Below are the code and all the weights of a small trained network. Each question names an input and a target symbol and asks about switching units off, where a switched-off unit gives its printed mean instead of its output.

import numpy as np


def w(rows, s, z=0):
    codes = np.array(rows[::2]) - 128.0
    scale = np.full(codes.shape[1], s)
    scale[-1] = z or s
    return codes * scale


def norm(h):
    return h / np.sqrt((h * h).mean(-1, keepdims=True) + 1e-5)


def f(y):
    return np.maximum(y, 0)


def softmax(a):
    e = np.exp(a - a.max(-1, keepdims=True))
    return e / e.sum(-1, keepdims=True)


def log_softmax(a):
    a = a - a.max(-1, keepdims=True)
    return a - np.log(np.exp(a).sum(-1, keepdims=True))


def net(x, mask):
    ids = ['αβδμξω'.index(c) for c in x.split()]
    T = len(ids)
    res = E[ids] + P[:T]
    r = norm(res)
    for j in range(2):
        rows = slice(2 * j, 2 * j + 2)
        q, k, v = (r @ M[0][rows].T for M in (Q, K, V))
        z = softmax(np.where(np.tri(T) > 0, q @ k.T / 2**0.5, -1e9)) @ v
        o = O[0][rows]
        res = res + np.where(mask[j], z, o[:, -1]) @ o[:, :-1]
    y = f(norm(res) @ A[0][:, :-1].T + A[0][:, -1])
    res = res + np.where(mask[2:10], y, B[0][:, -1]) @ B[0][:, :-1]
    return log_softmax(norm(res)[-1] @ U[:, :-1].T + U[:, -1])


Q, K, V, O, A, B = {}, {}, {}, {}, {}, {}
E = w([
[104,157,180,123,191],'α',
[248,185,220,208,22],'β',
[124,177,115,177,145],'δ',
[139,161,111,140,126],'μ',
[155,178,73,134,164],'ξ',
[200,178,89,195,207],'ω',
],0.014)
P = w([
[113,61,142,109,95],'0',
[117,182,198,61,161],'1',
[80,117,148,123,127],'2',
[152,235,173,87,132],'3',
[90,118,144,126,125],'4',
[159,234,162,81,113],'5',
[100,118,137,126,123],'6',
[174,248,168,87,118],'7',
],0.013)
Q[0] = w([
[79,96,134,204,117],'head 1',
[73,82,84,128,156],'head 1',
[69,70,127,169,96],'head 2',
[8,121,27,185,174],'head 2',
],0.015)
K[0] = w([
[70,218,84,162,128],'head 1',
[126,247,178,94,165],'head 1',
[93,200,180,94,125],'head 2',
[96,245,79,169,136],'head 2',
],0.012)
V[0] = w([
[71,98,111,186,132],'head 1',
[88,137,140,73,140],'head 1',
[101,112,52,119,107],'head 2',
[155,89,88,145,254],'head 2',
],0.014)
O[0] = w([
[10,95,93,183,199,179],'head 1',
[99,254,167,56,84,7],'head 1',
[97,112,31,86,72,134],'head 2',
[147,145,107,110,238,125],'head 2',
],0.011,0.0018)
A[0] = w([
[138,206,118,253,156,251],'neuron 1',
[198,67,151,175,143,157],'neuron 2',
[177,97,140,191,200,129],'neuron 3',
[180,158,63,73,106,147],'neuron 4',
[59,138,78,61,1,33],'neuron 5',
[201,88,79,93,197,65],'neuron 6',
[84,26,149,118,78,61],'neuron 7',
[121,175,35,14,135,18],'neuron 8',
],0.0097,0.0024)
B[0] = w([
[74,81,133,125,133,255],'neuron 1',
[151,144,132,162,83,181],'neuron 2',
[152,141,85,103,97,185],'neuron 3',
[116,68,133,47,124,183],'neuron 4',
[151,254,74,168,123,188],'neuron 5',
[153,123,88,136,125,191],'neuron 6',
[170,108,158,121,145,157],'neuron 7',
[103,58,171,70,104,194],'neuron 8',
],0.013,0.0073)
U = w([
[113,166,255,97,198,89],'α',
[178,66,210,171,65,220],'β',
[27,73,141,168,139,139],'δ',
[95,211,78,111,68,2],'μ',
[137,90,138,4,102,230],'ξ',
[213,124,113,168,219,57],'ω',
],0.0082,0.0009)

Each question gives the input, a string of symbols that net reads in full, and the target symbol t.
The units are the heads (2 rows each of Q, K, V and O) and the neurons (one row each of A and B). Each row of codes is followed by its name. A weight is (code - 128) times the scale printed after its matrix; where a second scale follows, it is the last column's (O, A, B and U).
mask holds one flag per unit, heads first, then neurons. A switched-off unit (its flag False) gives its mean, the last column of its rows in O or B, instead of its output. The means were averaged over made-up inputs and are rounded, as every weight is.
A unit's drop is (log p(t) with every unit on - log p(t) with that unit switched off) / (log p(t) with every unit on - log p(t) with every unit switched off).
The circuit of an input: a set's keep is (log p(t) with only the set's units on - log p(t) with every unit switched off) / (log p(t) with every unit on - log p(t) with every unit switched off). Starting from all 10 units, units are removed one at a time, each time the one whose removal leaves the highest keep (on an exact tie, the one counted first), for as long as the keep stays at least 0.8.
circuit, biggest first: the units of the circuit, biggest drop first
heads that matter: for each layer, one digit per head in row order, 1 if its drop is at least 0.15 and else 0, layers parted by /
drop of u: that unit's drop, to one decimal
input μ ξ μ β ξ, target ξ: circuit, biggest first => [head 1; neuron 8]
input ω μ δ δ ω ξ ω α, target ω: circuit, biggest first => [head 1]
input ξ α β ω ξ μ μ μ, target ξ: heads that matter => 00
input ξ α μ β μ ξ β β, target ξ: heads that matter => 01
input δ β β ω, target δ: heads that matter => 00
input μ μ β ξ μ α, target μ: circuit, biggest first => [head 2; neuron 5]
input μ ω μ δ ξ ω, target μ: circuit, biggest first => [head 2; neuron 5]
input ω β β α, target ω: heads that matter => 10
input ξ β ξ μ ξ μ ω α, target ξ: heads that matter => 01
input β α ξ α, target β: heads that matter => 11
input α δ μ ω α ω ξ β, target α: circuit, biggest first => [head 1; head 2]
input ξ ω μ ξ, target ξ: heads that matter => 00
input δ ω ξ δ ω δ, target δ: heads that matter => 10
input α δ ω ξ ω α β μ, target α: heads that matter => 01
input δ β μ, target μ: heads that matter => 01
input μ ξ ω β μ ω α, target α: heads that matter => 10
input α α ξ δ ξ δ, target α: heads that matter => 01
input β α ξ δ ξ μ ξ α, target β: circuit, biggest first => [head 2]
input β δ δ ω ξ ξ, target β: heads that matter => 11
input μ α α, target α: heads that matter => 11
input ω ξ α μ, target ω: circuit, biggest first => [head 1]
input ω ξ β δ, target ω: drop of head 2 => 0.5
input α ω β α ω ξ, target α: drop of head 2 => 0.6
input δ β ω ω β β ω δ, target δ: drop of head 1 => 0.1
input μ δ δ α ξ β, target μ: drop of head 2 => 1.5
